Below are the code and all the weights of a small trained network. Each question names an input and a class and asks about switching units off, where a switched-off unit gives its printed mean instead of its output.

import numpy as np


def w(rows, s, z=0):
    codes = np.array(rows[::2]) - 128.0
    scale = np.full(codes.shape[1], s)
    scale[-1] = z or s
    return codes * scale


def f(y):
    return np.maximum(y, 0)


def log_softmax(a):
    a = a - a.max(-1, keepdims=True)
    return a - np.log(np.exp(a).sum(-1, keepdims=True))


def net(x, mask):
    res = np.array(x, float).reshape(1, 3) / 4 @ E
    y = f(res @ A[0][:, :-1].T + A[0][:, -1])
    res = res + np.where(mask, y, B[0][:, -1]) @ B[0][:, :-1]
    return log_softmax(res[-1] @ U[:, :-1].T + U[:, -1])


A, B = {}, {}
E = w([
[241,100,119,88,79,144,124],'x0',
[98,117,153,182,56,147,217],'x1',
[62,113,209,6,107,200,93],'x2',
],0.014)
A[0] = w([
[228,78,111,96,63,156,122,122],'n1',
[120,102,72,101,201,66,29,128],'n2',
[118,138,112,95,159,151,55,94],'n3',
[44,165,87,122,166,90,128,85],'n4',
[29,244,149,176,131,125,106,187],'n5',
[144,123,70,156,130,90,163,99],'n6',
[89,132,194,108,122,201,120,174],'n7',
[80,192,141,117,177,91,156,97],'n8',
[116,133,67,162,124,84,124,95],'n9',
[130,93,125,184,165,170,107,248],'n10',
[96,134,149,160,34,133,184,67],'n11',
[185,166,73,141,164,93,186,74],'n12',
[206,88,142,92,77,111,110,77],'n13',
[97,132,181,96,134,166,99,62],'n14',
[90,99,151,163,31,148,226,113],'n15',
[141,131,54,188,159,61,137,93],'n16',
[115,102,204,80,120,218,64,145],'n17',
[172,130,134,197,176,106,132,206],'n18',
[189,90,107,136,116,143,118,86],'n19',
[30,140,131,161,172,98,117,98],'n20',
[162,163,87,90,165,106,44,113],'n21',
[166,222,112,121,181,123,34,56],'n22',
[91,90,99,95,97,157,89,105],'n23',
[103,95,161,91,150,200,169,67],'n24',
[155,146,131,112,224,117,44,137],'n25',
[199,110,175,127,91,130,127,176],'n26',
[109,44,176,128,97,165,65,61],'n27',
],0.012,0.014)
B[0] = w([
[85,203,126,52,147,188,57,218],'n1',
[137,123,149,159,78,126,190,232],'n2',
[83,98,125,165,42,105,169,179],'n3',
[55,171,31,74,115,202,87,176],'n4',
[178,174,154,54,146,183,99,238],'n5',
[109,110,102,147,156,103,100,195],'n6',
[171,107,161,119,163,43,130,231],'n7',
[83,170,72,96,120,165,36,167],'n8',
[88,64,76,130,164,99,62,185],'n9',
[251,154,254,87,173,88,156,230],'n10',
[9,85,91,177,75,167,194,183],'n11',
[45,41,16,130,156,76,93,202],'n12',
[40,164,26,93,125,232,26,180],'n13',
[76,72,54,143,141,94,99,178],'n14',
[112,165,140,219,18,154,205,223],'n15',
[140,67,110,184,170,97,73,238],'n16',
[169,104,133,165,203,74,107,254],'n17',
[188,137,211,118,170,109,97,248],'n18',
[44,116,41,74,160,147,107,163],'n19',
[73,167,51,33,97,186,47,194],'n20',
[125,161,139,209,56,154,188,212],'n21',
[23,113,64,210,50,148,156,189],'n22',
[125,101,131,165,133,80,95,167],'n23',
[97,59,110,167,157,107,100,174],'n24',
[133,144,198,170,48,177,187,226],'n25',
[167,183,152,69,157,158,117,201],'n26',
[27,67,30,146,111,73,88,169],'n27',
],0.009,0.017)
U = w([
[95,173,81,46,126,218,52,107],'0',
[108,38,94,173,160,6,79,74],'1',
[91,132,112,231,46,166,219,85],'2',
[238,192,213,79,170,86,152,254],'3',
],0.015,0.0097)

Each question gives the input, the list of numbers given to net, and the class t.
The units are the neurons (one row each of A and B). Each row of codes is followed by its name. A weight is (code - 128) times the scale printed after its matrix; where a second scale follows, it is the last column's (A, B and U).
mask holds one flag per neuron, in row order. A switched-off neuron (its flag False) gives its mean, the last column of its row in B, instead of its output. The means were averaged over made-up inputs and are rounded, as every weight is.
A unit's drop is (log p(t) with every unit on - log p(t) with that unit switched off) / (log p(t) with every unit on - log p(t) with every unit switched off).
unit that matters most: the unit with the biggest drop
k most important neurons: the k neurons with the biggest drops, biggest first
drop when u is switched off: that unit's drop, to one decimal
input [-5,8,-8], class 1: unit that matters most => n16
input [-7,-8,-6], class 2: 2 most important neurons => [n2 n25]
input [-4,-8,-7], class 2: 3 most important neurons => [n25 n21 n2]
input [3,7,6], class 2: 2 most important neurons => [n15 n11]
input [4,1,-2], class 0: 2 most important neurons => [n7 n17]
input [1,-5,5], class 1: 2 most important neurons => [n17 n15]
input [-6,-3,7], class 1: 2 most important neurons => [n17 n7]
input [1,0,3], class 3: 2 most important neurons => [n12 n16]
input [2,-6,5], class 2: 2 most important neurons => [n25 n21]
input [-5,-6,2], class 2: 2 most important neurons => [n25 n2]
input [-5,5,-5], class 0: 3 most important neurons => [n5 n20 n17]
input [-6,5,-6], class 0: 2 most important neurons => [n5 n20]
input [-6,-1,7], class 1: drop when n26 is switched off => 0.1
input [1,-7,8], class 1: drop when n17 is switched off => 0.4
input [5,-2,-2], class 0: drop when n13 is switched off => 0.0
input [-4,-2,-4], class 0: most important neuron => [n17]
